Below are the code and all the weights of a small trained network. Each question names an input and a class and asks about switching units off, where a switched-off unit gives its printed mean instead of its output.

import numpy as np


def w(rows, s, z=0):
    codes = np.array(rows[::2]) - 128.0
    scale = np.full(codes.shape[1], s)
    scale[-1] = z or s
    return codes * scale


def f(y):
    return np.maximum(y, 0)


def log_softmax(a):
    a = a - a.max(-1, keepdims=True)
    return a - np.log(np.exp(a).sum(-1, keepdims=True))


def net(x, mask):
    res = np.array(x, float).reshape(1, 7) / 4 @ E
    y = f(res @ A[0][:, :-1].T + A[0][:, -1])
    res = res + np.where(mask, y, B[0][:, -1]) @ B[0][:, :-1]
    return log_softmax(res[-1] @ U[:, :-1].T + U[:, -1])


A, B = {}, {}
E = w([
[45,99,29,67,36,41,108,50],'x0',
[129,132,127,128,132,124,122,124],'x1',
[193,232,112,100,31,166,2,235],'x2',
[154,194,30,226,145,253,106,41],'x3',
[163,137,136,130,121,120,129,104],'x4',
[3,216,244,178,60,117,137,60],'x5',
[96,125,113,139,135,126,134,164],'x6',
],0.0074)
A[0] = w([
[156,143,155,109,86,100,157,172,141],'neuron 0',
[128,202,111,66,77,106,23,154,95],'neuron 1',
[150,66,212,131,170,157,102,202,136],'neuron 2',
[126,104,42,65,38,64,142,80,124],'neuron 3',
[163,193,169,123,181,155,139,203,62],'neuron 4',
[47,215,146,136,6,70,130,97,144],'neuron 5',
[205,46,51,31,178,139,182,148,89],'neuron 6',
[166,135,150,145,155,164,194,120,4],'neuron 7',
[237,87,47,141,117,127,93,206,118],'neuron 8',
[126,83,198,26,108,2,128,107,120],'neuron 9',
[68,89,74,125,42,76,90,105,53],'neuron 10',
[127,113,180,59,93,84,99,168,98],'neuron 11',
[81,34,106,170,158,84,232,55,96],'neuron 12',
[148,186,107,75,56,155,74,196,71],'neuron 13',
[120,167,92,164,159,178,133,35,145],'neuron 14',
[126,170,57,138,110,181,84,85,114],'neuron 15',
[134,186,237,194,108,168,188,143,146],'neuron 16',
],0.0092,0.0042)
B[0] = w([
[85,72,116,224,155,143,109,194,168],'neuron 0',
[234,193,102,54,13,92,166,123,220],'neuron 1',
[124,18,102,162,124,172,119,141,211],'neuron 2',
[137,13,140,95,230,191,2,108,219],'neuron 3',
[218,93,95,100,175,182,123,151,202],'neuron 4',
[35,139,159,125,208,86,50,73,236],'neuron 5',
[67,249,186,161,148,33,55,90,244],'neuron 6',
[239,130,108,74,152,188,153,170,166],'neuron 7',
[59,164,151,153,195,44,54,42,252],'neuron 8',
[104,142,77,240,35,212,148,219,226],'neuron 9',
[160,12,179,35,132,210,65,115,192],'neuron 10',
[48,117,50,192,101,143,166,148,187],'neuron 11',
[192,210,212,51,57,118,222,185,252],'neuron 12',
[212,210,222,56,59,50,191,192,221],'neuron 13',
[137,149,49,169,78,143,140,186,223],'neuron 14',
[104,116,58,214,82,181,158,199,210],'neuron 15',
[88,91,169,114,224,55,42,85,230],'neuron 16',
],0.0077,0.011)
U = w([
[218,183,211,37,59,92,231,188,124],'0',
[159,77,145,113,189,173,76,150,227],'1',
[61,183,176,178,171,92,83,103,1],'2',
[103,146,27,254,59,172,163,208,28],'3',
],0.0089,0.0068)

Each question gives the input, the list of numbers given to net, and the class t.
The units are the neurons (one row each of A and B). Each row of codes is followed by its name. A weight is (code - 128) times the scale printed after its matrix; where a second scale follows, it is the last column's (A, B and U).
mask holds one flag per neuron, in row order. A switched-off neuron (its flag False) gives its mean, the last column of its row in B, instead of its output. The means were averaged over made-up inputs and are rounded, as every weight is.
A unit's drop is (log p(t) with every unit on - log p(t) with that unit switched off) / (log p(t) with every unit on - log p(t) with every unit switched off).
The circuit of an input: a set's keep is (log p(t) with only the set's units on - log p(t) with every unit switched off) / (log p(t) with every unit on - log p(t) with every unit switched off). Starting from the 12 units with the biggest drops (on a tie, the unit counted first), units are removed one at a time, each time the one whose removal leaves the highest keep (on an exact tie, the one counted first), for as long as the keep stays at least 0.8.
units of the circuit, in order: the units of the circuit, biggest drop first
most important unit: the unit with the biggest drop
k most important neurons: the k neurons with the biggest drops, biggest first
drop when u is switched off: that unit's drop, to one decimal
input [8,4,-6,4,7,6,2], class 1: most important neuron	[neuron 3]
input [8,0,0,-1,-5,5,-7], class 1: 2 most important neurons	[neuron 10; neuron 3]
input [-2,8,2,-2,6,-4,-6], class 2: 3 most important neurons	[neuron 12; neuron 8; neuron 6]
input [5,-4,-2,-6,-2,-5,6], class 3: 3 most important neurons	[neuron 9; neuron 11; neuron 16]
input [2,-3,-6,2,7,6,3], class 0: 2 most important neurons	[neuron 12; neuron 8]
input [8,-8,-4,-4,-2,0,2], class 1: 2 most important neurons	[neuron 3; neuron 10]
input [7,-2,-6,2,3,1,-5], class 1: 3 most important neurons	[neuron 3; neuron 13; neuron 1]
input [8,-2,1,-5,-3,3,-7], class 1: 3 most important neurons	[neuron 3; neuron 10; neuron 5]
input [-6,-1,-8,-5,6,8,-2], class 0: 3 most important neurons	[neuron 12; neuron 8; neuron 6]
input [-5,-7,-1,6,2,4,2], class 3: 2 most important neurons	[neuron 14; neuron 3]
input [1,6,-4,4,1,-3,-7], class 0: 3 most important neurons	[neuron 12; neuron 9; neuron 11]
input [-6,4,-2,8,-7,-8,-7], class 2: 2 most important neurons	[neuron 8; neuron 6]
input [2,3,6,-3,3,-7,-2], class 2: 2 most important neurons	[neuron 8; neuron 12]
input [-1,7,-7,7,0,5,5], class 0: units of the circuit, in order	[neuron 12]
input [4,-5,-1,0,-6,-7,-3], class 2: 2 most important neurons	[neuron 6; neuron 8]
input [8,1,-8,-4,-7,5,0], class 0: 4 most important neurons	[neuron 12; neuron 16; neuron 8; neuron 2]
input [4,-8,-7,6,8,-3,-7], class 0: drop when neuron 12 is switched off	1.6
input [4,0,2,-7,4,-3,8], class 3: drop when neuron 0 is switched off	0.0
input [2,7,-6,6,2,4,7], class 0: drop when neuron 12 is switched off	1.3
input [-2,-7,7,6,6,-3,0], class 0: drop when neuron 9 is switched off	0.1
input [7,5,7,-8,-4,1,5], class 3: most important unit	neuron 9
